Here is a tiny trained network, its code and every weight. The questions are about switching its units off for an input and a class, where a switched-off unit gives its printed mean instead of its output.

import numpy as np


def w(rows, s, z=0):
    codes = np.array(rows[::2]) - 128.0
    scale = np.full(codes.shape[1], s)
    scale[-1] = z or s
    return codes * scale


def norm(h):
    return h / np.sqrt((h * h).mean(-1, keepdims=True) + 1e-5)


def f(y):
    return np.maximum(y, 0)


def log_softmax(a):
    a = a - a.max(-1, keepdims=True)
    return a - np.log(np.exp(a).sum(-1, keepdims=True))


def net(x, mask):
    res = np.array(x, float).reshape(1, 4) / 4 @ E
    u = 0
    for l in range(2):
        y = f(norm(res) @ A[l][:, :-1].T + A[l][:, -1])
        res = res + np.where(mask[u : u + 4], y, B[l][:, -1]) @ B[l][:, :-1]
        u += 4
    return log_softmax(norm(res)[-1] @ U[:, :-1].T + U[:, -1])


A, B = {}, {}
E = w([
[124,127,125,131,135],'x0',
[220,11,63,97,238],'x1',
[71,230,63,1,180],'x2',
[55,37,180,65,135],'x3',
],0.0046)
A[0] = w([
[184,253,39,170,182,118],'L0N0',
[114,65,244,119,150,1],'L0N1',
[198,41,186,169,40,116],'L0N2',
[14,43,148,81,134,27],'L0N3',
],0.0064,0.0069)
B[0] = w([
[130,135,176,73,161,238],'L0N0',
[143,72,248,34,46,140],'L0N1',
[92,143,35,118,82,252],'L0N2',
[222,202,238,27,163,165],'L0N3',
],0.011,0.0041)
A[1] = w([
[30,228,213,160,62,1],'L1N0',
[109,114,213,113,117,99],'L1N1',
[132,196,98,24,108,176],'L1N2',
[241,254,97,151,103,26],'L1N3',
],0.0095,0.0063)
B[1] = w([
[175,53,68,100,249,207],'L1N0',
[144,201,235,140,120,159],'L1N1',
[111,106,126,206,71,255],'L1N2',
[173,104,172,66,72,159],'L1N3',
],0.013,0.0084)
U = w([
[140,87,115,109,197,114],'0',
[191,157,246,27,39,57],'1',
[116,125,163,168,93,254],'2',
[26,158,83,152,48,81],'3',
],0.012,0.0043)

Each question gives the input, the list of numbers given to net, and the class t.
The units are the neurons (one row each of A and B). Each row of codes is followed by its name. A weight is (code - 128) times the scale printed after its matrix; where a second scale follows, it is the last column's (A, B and U).
mask holds one flag per neuron, layer by layer. A switched-off neuron (its flag False) gives its mean, the last column of its row in B, instead of its output. The means were averaged over made-up inputs and are rounded, as every weight is.
A unit's drop is (log p(t) with every unit on - log p(t) with that unit switched off) / (log p(t) with every unit on - log p(t) with every unit switched off).
The circuit of an input: a set's keep is (log p(t) with only the set's units on - log p(t) with every unit switched off) / (log p(t) with every unit on - log p(t) with every unit switched off). Starting from all 8 units, units are removed one at a time, each time the one whose removal leaves the highest keep (on an exact tie, the one counted first), for as long as the keep stays at least 0.8.
circuit, biggest first: the units of the circuit, biggest drop first
most important unit: the unit with the biggest drop
top k neurons: the k neurons with the biggest drops, biggest first
k most important neurons of layer l: the k neurons of layer l with the biggest drops, biggest first
drop when u is switched off: that unit's drop, to one decimal
input [1,2,1,4], class 1: circuit, biggest first	(L0N3)
input [2,5,-7,-6], class 3: top 3 neurons	(L0N2 L1N0 L0N3)
input [-8,-7,0,-8], class 1: top 2 neurons	(L1N3 L0N2)
input [6,-8,-6,7], class 0: top 3 neurons	(L1N0 L1N2 L0N2)
input [-3,-8,-5,-2], class 0: top 2 neurons	(L1N0 L1N2)
input [-8,1,3,-1], class 2: 2 most important neurons of layer 1	(L1N2 L1N3)
input [7,2,5,-6], class 2: 3 most important neurons of layer 0	(L0N3 L0N2 L0N0)
input [-2,-2,-6,-6], class 1: 3 most important neurons of layer 1	(L1N3 L1N2 L1N0)
input [0,4,6,-7], class 1: top 4 neurons	(L1N0 L0N2 L1N3 L0N0)
input [8,5,-6,8], class 1: top 4 neurons	(L0N1 L1N0 L1N2 L0N3)
input [-2,0,-6,-7], class 1: top 2 neurons	(L1N3 L1N2)
input [2,5,7,-1], class 3: circuit, biggest first	(L1N0 L1N2)
input [-2,4,-5,7], class 1: top 4 neurons	(L0N1 L1N0 L1N2 L0N3)
input [-7,3,3,-2], class 2: top 3 neurons	(L1N2 L1N0 L0N2)
input [0,-4,0,-6], class 1: top 3 neurons	(L1N3 L0N2 L0N0)
input [6,2,8,6], class 3: circuit, biggest first	(L1N2)
input [1,3,-6,-1], class 3: circuit, biggest first	(L0N2 L1N0)
input [6,3,5,-7], class 1: top 3 neurons	(L1N0 L0N2 L1N3)
input [3,5,7,-3], class 3: 3 most important neurons of layer 1	(L1N0 L1N2 L1N1)
input [6,0,3,0], class 2: most important unit	L0N2
input [-1,-4,-6,1], class 3: 3 most important neurons of layer 0	(L0N2 L0N0 L0N3)
input [5,-5,4,-4], class 0: top 3 neurons	(L1N0 L0N3 L0N2)
input [5,-4,5,-3], class 2: top 4 neurons	(L1N2 L0N2 L0N0 L1N0)
input [-1,-7,4,0], class 0: top 2 neurons	(L1N0 L0N2)
input [-1,-5,-4,-4], class 0: top 2 neurons	(L1N0 L1N2)
input [8,-1,-7,8], class 1: 2 most important neurons of layer 1	(L1N2 L1N1)
input [0,4,-5,-3], class 3: 2 most important neurons of layer 0	(L0N2 L0N3)
input [0,-5,2,-1], class 0: drop when L1N0 is switched off	0.8
input [2,-5,3,-3], class 0: drop when L0N3 is switched off	0.1
